Below is a small trained network, with its code and all its weights. Each question gives an input and a target symbol and asks what happens when units are switched off, that is, made to give their printed mean instead of their output.

import numpy as np


def w(rows, s, z=0):
    codes = np.array(rows[::2]) - 128.0
    scale = np.full(codes.shape[1], s)
    scale[-1] = z or s
    return codes * scale


def norm(h):
    return h / np.sqrt((h * h).mean(-1, keepdims=True) + 1e-5)


def f(y):
    return y / 2 * (1 + np.tanh(0.7978845608 * (y + 0.044715 * y**3)))


def softmax(a):
    e = np.exp(a - a.max(-1, keepdims=True))
    return e / e.sum(-1, keepdims=True)


def log_softmax(a):
    a = a - a.max(-1, keepdims=True)
    return a - np.log(np.exp(a).sum(-1, keepdims=True))


def net(x, mask):
    ids = ['γδζθλσψ'.index(c) for c in x.split()]
    T = len(ids)
    res = E[ids] + P[:T]
    u = 0
    for l in range(2):
        r = norm(res)
        for j in range(2):
            rows = slice(4 * j, 4 * j + 4)
            q, k, v = (r @ M[l][rows].T for M in (Q, K, V))
            z = softmax(np.where(np.tri(T) > 0, q @ k.T / 4**0.5, -1e9)) @ v
            o = O[l][rows]
            res = res + np.where(mask[u + j], z, o[:, -1]) @ o[:, :-1]
        u += 2
        y = f(norm(res) @ A[l][:, :-1].T + A[l][:, -1])
        res = res + np.where(mask[u : u + 8], y, B[l][:, -1]) @ B[l][:, :-1]
        u += 8
    return log_softmax(norm(res)[-1] @ U[:, :-1].T + U[:, -1])


Q, K, V, O, A, B = {}, {}, {}, {}, {}, {}
E = w([
[67,175,128,188,110],'γ',
[3,104,184,92,192],'δ',
[124,156,183,147,217],'ζ',
[50,235,131,145,110],'θ',
[145,19,232,66,135],'λ',
[93,120,122,199,156],'σ',
[115,187,117,122,154],'ψ',
],0.0057)
P = w([
[252,185,148,198,130],'0',
[128,144,162,119,45],'1',
[152,149,140,125,45],'2',
[253,177,158,174,154],'3',
[126,111,125,86,67],'4',
[126,151,104,131,59],'5',
[249,169,142,173,158],'6',
[123,93,58,89,78],'7',
[113,149,65,130,68],'8',
[222,159,124,193,152],'9',
],0.0037)
Q[0] = w([
[116,194,193,204,165],'L0H0',
[33,151,80,135,96],'L0H0',
[213,89,155,74,129],'L0H0',
[11,116,118,163,56],'L0H0',
[74,184,194,126,180],'L0H1',
[135,166,205,165,71],'L0H1',
[109,68,254,192,95],'L0H1',
[88,223,191,190,165],'L0H1',
],0.007)
K[0] = w([
[114,44,114,55,157],'L0H0',
[65,138,15,124,107],'L0H0',
[194,148,233,156,119],'L0H0',
[51,149,2,130,135],'L0H0',
[143,56,139,67,160],'L0H1',
[75,112,144,77,126],'L0H1',
[48,53,195,119,112],'L0H1',
[94,68,87,39,205],'L0H1',
],0.008)
V[0] = w([
[151,154,76,116,79],'L0H0',
[127,198,163,110,219],'L0H0',
[111,45,69,33,63],'L0H0',
[45,196,39,121,146],'L0H0',
[97,168,70,154,211],'L0H1',
[148,31,154,147,230],'L0H1',
[106,99,56,83,253],'L0H1',
[242,152,35,123,217],'L0H1',
],0.0035)
O[0] = w([
[62,163,172,94,71,97],'L0H0',
[199,153,122,53,162,163],'L0H0',
[109,187,139,172,133,73],'L0H0',
[252,172,131,118,86,165],'L0H0',
[139,146,117,88,199,129],'L0H1',
[127,143,80,150,105,140],'L0H1',
[158,168,79,207,176,115],'L0H1',
[147,108,251,131,142,3],'L0H1',
],0.0034,0.0041)
A[0] = w([
[177,62,173,205,208,38],'L0N0',
[114,2,184,86,126,70],'L0N1',
[72,63,126,133,213,68],'L0N2',
[199,89,119,113,126,2],'L0N3',
[161,131,113,65,186,237],'L0N4',
[165,99,108,192,102,151],'L0N5',
[167,212,164,153,131,241],'L0N6',
[84,90,39,160,53,112],'L0N7',
],0.0055,0.00084)
B[0] = w([
[25,191,118,72,69,174],'L0N0',
[70,167,57,148,197,199],'L0N1',
[225,163,96,135,123,248],'L0N2',
[146,122,156,128,89,84],'L0N3',
[87,162,100,209,103,213],'L0N4',
[111,165,150,72,184,129],'L0N5',
[64,30,96,109,128,243],'L0N6',
[95,118,253,127,171,241],'L0N7',
],0.005,0.0017)
Q[1] = w([
[183,99,190,93,113],'L1H0',
[166,135,86,107,23],'L1H0',
[241,1,205,166,144],'L1H0',
[138,100,91,51,141],'L1H0',
[103,90,112,70,70],'L1H1',
[185,107,76,149,63],'L1H1',
[238,75,170,85,213],'L1H1',
[56,53,164,156,108],'L1H1',
],0.0074)
K[1] = w([
[162,125,197,149,105],'L1H0',
[135,118,132,89,43],'L1H0',
[127,149,254,142,103],'L1H0',
[164,152,98,177,47],'L1H0',
[140,133,128,136,31],'L1H1',
[192,104,85,118,113],'L1H1',
[214,153,151,166,165],'L1H1',
[103,84,167,141,97],'L1H1',
],0.0099)
V[1] = w([
[138,32,118,87,206],'L1H0',
[162,36,105,4,183],'L1H0',
[33,72,235,226,131],'L1H0',
[62,121,122,31,99],'L1H0',
[180,176,149,119,232],'L1H1',
[55,194,37,136,123],'L1H1',
[169,148,120,189,23],'L1H1',
[86,53,116,158,152],'L1H1',
],0.0031)
O[1] = w([
[98,106,65,35,205,115],'L1H0',
[68,107,39,112,89,103],'L1H0',
[105,206,139,137,169,92],'L1H0',
[161,61,47,132,153,180],'L1H0',
[63,124,254,147,172,103],'L1H1',
[141,130,83,37,144,251],'L1H1',
[64,169,95,173,140,66],'L1H1',
[205,86,96,157,136,140],'L1H1',
],0.0031,0.003)
A[1] = w([
[80,134,154,89,102,131],'L1N0',
[129,151,175,159,75,140],'L1N1',
[158,164,118,107,161,140],'L1N2',
[210,176,88,161,162,80],'L1N3',
[97,148,92,170,124,138],'L1N4',
[166,157,116,88,56,118],'L1N5',
[128,76,91,126,78,147],'L1N6',
[132,2,137,105,104,2],'L1N7',
],0.0083,0.0032)
B[1] = w([
[177,129,151,179,67,213],'L1N0',
[93,119,32,131,99,143],'L1N1',
[117,103,92,231,115,243],'L1N2',
[199,164,140,253,149,253],'L1N3',
[106,106,107,86,151,240],'L1N4',
[182,177,172,124,222,171],'L1N5',
[143,62,150,101,120,197],'L1N6',
[155,67,167,236,110,121],'L1N7',
],0.0055,0.002)
U = w([
[107,110,123,167,17,104],'γ',
[68,101,53,75,211,31],'δ',
[182,153,104,225,163,250],'ζ',
[178,217,149,61,113,93],'θ',
[156,1,164,148,111,149],'λ',
[89,126,239,135,172,148],'σ',
[237,104,166,66,157,149],'ψ',
],0.0086,0.0019)

Each question gives the input, a string of symbols that net reads in full, and the target symbol t.
The units are the heads (4 rows each of Q, K, V and O) and the neurons (one row each of A and B). Each row of codes is followed by its name. A weight is (code - 128) times the scale printed after its matrix; where a second scale follows, it is the last column's (O, A, B and U).
mask holds one flag per unit, layer by layer, with each layer's heads first. A switched-off unit (its flag False) gives its mean, the last column of its rows in O or B, instead of its output. The means were averaged over made-up inputs and are rounded, as every weight is.
A unit's drop is (log p(t) with every unit on - log p(t) with that unit switched off) / (log p(t) with every unit on - log p(t) with every unit switched off).
The circuit of an input: a set's keep is (log p(t) with only the set's units on - log p(t) with every unit switched off) / (log p(t) with every unit on - log p(t) with every unit switched off). Starting from the 12 units with the biggest drops (on a tie, the unit counted first), units are removed one at a time, each time the one whose removal leaves the highest keep (on an exact tie, the one counted first), for as long as the keep stays at least 0.8.
units of the circuit, in order: the units of the circuit, biggest drop first
top k neurons: the k neurons with the biggest drops, biggest first
top k neurons in layer l: the k neurons of layer l with the biggest drops, biggest first
heads that matter: for each layer, one digit per head in row order, 1 if its drop is at least 0.15 and else 0, layers parted by /
input δ δ σ, target σ: units of the circuit, in order	L0N7; L0N5
input γ λ δ δ δ δ δ σ δ, target σ: units of the circuit, in order	L0N7; L0H0; L1N1
input δ δ λ γ, target δ: heads that matter	10 / 10
input γ δ θ δ δ θ, target δ: units of the circuit, in order	L0N2; L1N3; L1N4
input δ θ γ θ λ θ θ, target δ: heads that matter	10 / 00
input ψ ζ σ δ γ γ δ γ δ, target γ: top 2 neurons	L0N4; L1N0
input γ γ γ θ γ ζ γ, target λ: units of the circuit, in order	L0N6; L0H1; L1N6
input θ λ λ σ, target δ: top 2 neurons in layer 0	L0N0; L0N1
input θ γ δ θ γ γ γ λ γ σ, target δ: heads that matter	10 / 00
input θ δ δ σ δ σ γ σ δ, target σ: heads that matter	10 / 01
input γ ζ ζ θ, target ψ: top 3 neurons in layer 0	L0N7; L0N6; L0N1
input γ λ δ γ ψ θ θ θ, target θ: heads that matter	00 / 00
input θ σ γ δ γ γ σ δ δ λ, target δ: heads that matter	10 / 00
input δ ψ δ δ ψ δ, target ψ: heads that matter	10 / 10
input θ δ λ λ σ δ, target λ: top 2 neurons in layer 1	L1N7; L1N0
input δ δ θ θ γ θ δ σ, target σ: heads that matter	00 / 00
input γ δ γ δ δ λ γ λ θ ζ, target δ: heads that matter	00 / 10
input δ θ θ λ θ δ, target θ: top neuron in layer 1	L1N0
input δ ψ δ, target ψ: heads that matter	11 / 10
input γ δ γ, target δ: heads that matter	01 / 11
input θ σ γ ψ, target γ: top neuron in layer 0	L0N4
input δ δ ψ δ, target ζ: top 2 neurons in layer 0	L0N4; L0N2
input γ γ γ ζ, target σ: heads that matter	11 / 01
input σ δ γ λ θ θ ψ, target δ: top 4 neurons in layer 0	L0N6; L0N2; L0N0; L0N1
